Below are the code and all the weights of a small trained network. Each question names an input and a class and asks about switching units off, where a switched-off unit gives its printed mean instead of its output.

import numpy as np


def w(rows, s, z=0):
    codes = np.array(rows[::2]) - 128.0
    scale = np.full(codes.shape[1], s)
    scale[-1] = z or s
    return codes * scale


def norm(h):
    return h / np.sqrt((h * h).mean(-1, keepdims=True) + 1e-5)


def f(y):
    return y / 2 * (1 + np.tanh(0.7978845608 * (y + 0.044715 * y**3)))


def log_softmax(a):
    a = a - a.max(-1, keepdims=True)
    return a - np.log(np.exp(a).sum(-1, keepdims=True))


def net(x, mask):
    res = np.array(x, float).reshape(1, 2) / 4 @ E
    u = 0
    for l in range(4):
        y = f(norm(res) @ A[l][:, :-1].T + A[l][:, -1])
        res = res + np.where(mask[u : u + 4], y, B[l][:, -1]) @ B[l][:, :-1]
        u += 4
    return log_softmax(norm(res)[-1] @ U[:, :-1].T + U[:, -1])


A, B = {}, {}
E = w([
[173,175,96,134,216,120,97,113,133,3,63,185],'x0',
[108,222,228,208,107,187,76,29,125,113,200,120],'x1',
],0.011)
A[0] = w([
[158,66,108,161,170,94,137,181,158,129,106,158,25],'L0N1',
[91,67,163,135,254,148,115,129,128,116,151,151,107],'L0N2',
[60,112,101,132,205,98,155,106,109,157,35,11,250],'L0N3',
[148,132,155,79,184,106,8,138,178,123,137,143,136],'L0N4',
],0.0069,0.002)
B[0] = w([
[114,187,145,197,107,104,106,145,198,178,243,100,252],'L0N1',
[156,100,179,140,127,79,152,159,85,175,167,145,151],'L0N2',
[102,158,154,154,92,208,183,186,90,89,123,172,249],'L0N3',
[169,96,244,128,118,81,103,59,139,164,84,101,181],'L0N4',
],0.011,0.0038)
A[1] = w([
[151,183,63,50,114,39,172,52,183,77,103,171,1],'L1N1',
[61,143,165,76,134,76,166,158,85,198,125,91,31],'L1N2',
[141,53,123,157,96,122,125,63,91,253,144,141,14],'L1N3',
[7,120,32,116,97,189,156,72,51,57,139,85,62],'L1N4',
],0.0064,0.00082)
B[1] = w([
[84,157,155,58,2,160,56,79,115,29,141,177,156],'L1N1',
[228,168,202,95,85,73,55,97,109,74,158,145,237],'L1N2',
[173,72,115,86,114,38,162,63,81,128,10,76,255],'L1N3',
[133,191,165,138,168,165,183,74,97,91,164,188,175],'L1N4',
],0.0095,0.0033)
A[2] = w([
[145,135,135,132,217,102,150,44,97,146,116,121,101],'L2N1',
[110,105,2,80,153,97,151,152,204,183,114,182,1],'L2N2',
[110,46,85,95,102,120,151,202,149,133,65,121,146],'L2N3',
[137,103,135,136,251,140,145,146,97,54,94,133,97],'L2N4',
],0.0082,0.0024)
B[2] = w([
[123,157,7,155,146,146,170,235,139,177,219,137,223],'L2N1',
[103,88,84,243,151,206,87,118,202,96,168,110,207],'L2N2',
[117,128,153,177,173,171,48,52,199,93,153,119,254],'L2N3',
[172,28,167,156,14,58,106,164,91,161,86,64,180],'L2N4',
],0.011,0.0049)
A[3] = w([
[109,179,135,160,120,40,93,168,61,37,11,172,19],'L3N1',
[162,187,92,98,138,116,255,231,114,127,150,239,2],'L3N2',
[38,198,143,198,170,213,158,39,104,92,159,51,102],'L3N3',
[72,74,170,22,78,79,128,107,137,174,76,116,93],'L3N4',
],0.0077,0.0017)
B[3] = w([
[154,98,150,29,64,24,222,74,24,224,35,83,192],'L3N1',
[29,234,78,55,141,94,45,176,41,182,127,39,179],'L3N2',
[111,54,115,183,188,157,71,197,202,18,148,173,253],'L3N3',
[253,154,116,82,62,79,249,24,80,230,56,219,176],'L3N4',
],0.011,0.0072)
U = w([
[129,84,146,209,140,184,30,140,247,36,177,134,155],'0',
[230,99,206,99,58,28,180,43,31,180,61,115,142],'1',
[49,249,66,83,146,95,55,193,71,172,169,61,132],'2',
[69,145,98,62,208,199,177,102,121,139,40,237,1],'3',
[83,158,131,38,210,233,188,105,135,115,26,183,24],'4',
[79,128,115,47,233,213,209,98,113,121,61,182,10],'5',
[56,135,116,62,210,199,228,116,120,115,45,200,4],'6',
],0.014,0.013)

Each question gives the input, the list of numbers given to net, and the class t.
The units are the neurons (one row each of A and B). Each row of codes is followed by its name. A weight is (code - 128) times the scale printed after its matrix; where a second scale follows, it is the last column's (A, B and U).
mask holds one flag per neuron, layer by layer. A switched-off neuron (its flag False) gives its mean, the last column of its row in B, instead of its output. The means were averaged over made-up inputs and are rounded, as every weight is.
A unit's drop is (log p(t) with every unit on - log p(t) with that unit switched off) / (log p(t) with every unit on - log p(t) with every unit switched off).
most important unit: the unit with the biggest drop
top k neurons: the k neurons with the biggest drops, biggest first
k most important neurons of layer l: the k neurons of layer l with the biggest drops, biggest first
drop of u: that unit's drop, to one decimal
input [5,4], class 1: most important unit : L0N1
input [-8,-8], class 0: top 2 neurons : (L2N3; L0N4)
input [6,-6], class 0: top 2 neurons : (L1N2; L2N2)
input [-1,0], class 2: top 2 neurons : (L3N2; L0N1)
input [1,3], class 2: top 2 neurons : (L0N3; L2N1)
input [-3,-4], class 0: top 3 neurons : (L2N3; L2N1; L0N4)
input [0,-3], class 2: top 2 neurons : (L1N3; L0N3)
input [-2,3], class 2: top 3 neurons : (L2N1; L0N1; L0N3)
input [-7,-7], class 0: top 4 neurons : (L2N3; L0N4; L2N2; L0N2)
input [1,2], class 2: top 2 neurons : (L2N1; L0N3)
input [4,0], class 1: top 3 neurons : (L2N4; L1N1; L0N1)
input [8,-8], class 0: 2 most important neurons of layer 1 : (L1N2; L1N4)
input [3,2], class 2: top 4 neurons : (L2N1; L0N2; L0N4; L1N2)
input [4,2], class 1: most important unit : L0N1
input [3,3], class 2: 2 most important neurons of layer 0 : (L0N2; L0N4)
input [2,3], class 2: 2 most important neurons of layer 2 : (L2N1; L2N3)
input [-2,0], class 2: top 2 neurons : (L0N1; L0N4)
input [0,1], class 2: drop of L2N1 : 1.2
